Group and class of each row:
[-5, -2, 2, 5, 11, 0, -6, -20, -2, -1, -11, -1, -8, 2, -2, -8, -22, -3, -1, 5, -1, 0, 1, -3, -1, 6, 3]
<36> > <23>
[-5, 2, 4, 0, -5, 1, 5, -23, 8, -3, 12, 0, -2, 5, 5, -2, -3, 2, 6, -3, -1, -1, 0, -3, -1, -2, -1]
<33> > <7>
[6, 0, 0, 7, 24, 0, -8, 0, -9, 1, -12, 0, 6, -13, -7, -7, -4, 3, 0, 3, 0, 0, -2, 8, -5, 0, 2]
<36> > <6>
[7, 4, -2, 1, 41, 1, -6, -4, -2, -5, -19, 2, -25, -7, -15, -6, -5, 1, 1, 3, -1, -6, 5, 7, -2, 6, 2]
<36> > <23>
[1, 5, 1, 3, 5, -1, 3, -16, -4, -5, 12, 2, -7, 1, 7, -2, 10, 4, 5, 8, -4, 4, -1, 0, 0, -3, 4]
<33> > <21>
[-2, 5, 3, 6, -1, 2, 3, -18, 10, 2, 13, -6, 2, 3, -1, -11, 2, -5, 5, -1, -1, -3, -4, 4, 6, 0, 0]
<33> > <32>
[1, -2, 5, 4, 14, -1, 0, -14, 2, 0, -5, -2, 3, -13, -6, 1, -6, 0, -1, -3, 3, -3, -1, 0, 2, 0, -1]
<36> > <23>
[-1, 8, 0, -1, -9, 2, 4, 6, 5, 4, 6, -1, 8, -4, 3, -12, -9, 5, -6, 7, 0, -8, -1, -8, 1, 3, 1]
<34> > <28>
[2, 6, 5, 7, -4, -2, -1, -20, 4, -2, 1, -1, -8, 6, -1, -6, -7, -3, 2, -2, -4, 2, -5, -6, 4, 2, -1]
<33> > <21>
[1, 5, -2, 3, 12, -5, -1, 13, -6, 4, 12, 0, 7, -5, 5, -5, 9, 6, 4, 9, 1, -3, -3, 6, 0, -4, 1]
<34> > <15>
[-2, 0, -2, -5, 37, -3, 0, 22, -3, 0, 0, 5, -2, 0, 1, 3, 7, 4, 0, 7, 6, -4, 3, 3, 6, 2, 0]
<34> > <15>
[9, 9, -3, 1, -7, 2, 1, -18, 9, 0, -6, -2, 0, 2, -4, 0, -4, 0, -6, -12, -2, 0, -3, 0, 1, 4, -5]
<33> > <32>
[-1, 6, 1, 0, 5, 3, 0, -16, 7, -1, 2, 0, -4, 3, -1, 0, 0, -2, -2, 2, 0, 1, 0, 5, 2, 3, 0]
<33> > <32>
[5, 4, -4, -3, 30, 1, 2, 4, -4, 2, -12, -3, -21, -3, 4, 1, -4, -4, 3, 6, 0, 0, 2, 3, -2, 5, 4]
<36> > <26>
[2, 8, -1, 7, 19, -1, -1, -12, -7, 4, -9, -5, -6, -1, -8, -10, -8, 0, -4, 1, 1, 2, -1, 13, -6, 4, -3]
<36> > <26>
[0, 6, -3, -3, 8, -2, 2, -12, 5, 0, 6, 6, -4, 0, 3, -2, 9, 4, 2, -8, -9, -1, 3, 4, 5, -1, 0]
<33> > <7>
[-1, 9, 1, 4, 0, 3, -2, -19, 8, 0, 0, -2, 1, 0, 1, -2, -6, 5, 4, -6, -5, -11, -1, 1, 2, 0, 0]
<33> > <32>
[3, 2, 2, 3, 4, -3, -1, 13, -12, 2, 2, 3, 5, 0, 1, -2, 2, 5, 1, 8, 1, 4, 0, 5, 3, -2, 3]
<34> > <15>
[0, 1, 11, -3, -4, 4, 2, 11, 2, 9, 8, 6, 1, 1, 4, -4, 4, 8, 3, 9, -1, -5, -1, 0, 3, 1, -1]
<34> > <15>
[1, 2, -2, 4, 13, 2, -2, -12, -1, -3, -4, -4, -6, -1, -2, -8, -6, 0, 1, 1, -1, -5, 1, 0, -3, 1, 2]
<36> > <26>
[3, 3, -1, 4, 13, 0, 3, -11, 2, 0, -5, 0, -7, -2, -6, -5, -10, 0, 0, -3, 3, 2, -1, -1, -3, 1, 0]
<36> > <26>
[5, 6, -1, -7, 21, 2, -1, 11, -2, 4, -2, 2, -12, 1, 4, 7, -7, 5, -4, 1, 2, -5, -4, 0, 3, 2, -1]
<34> > <28>
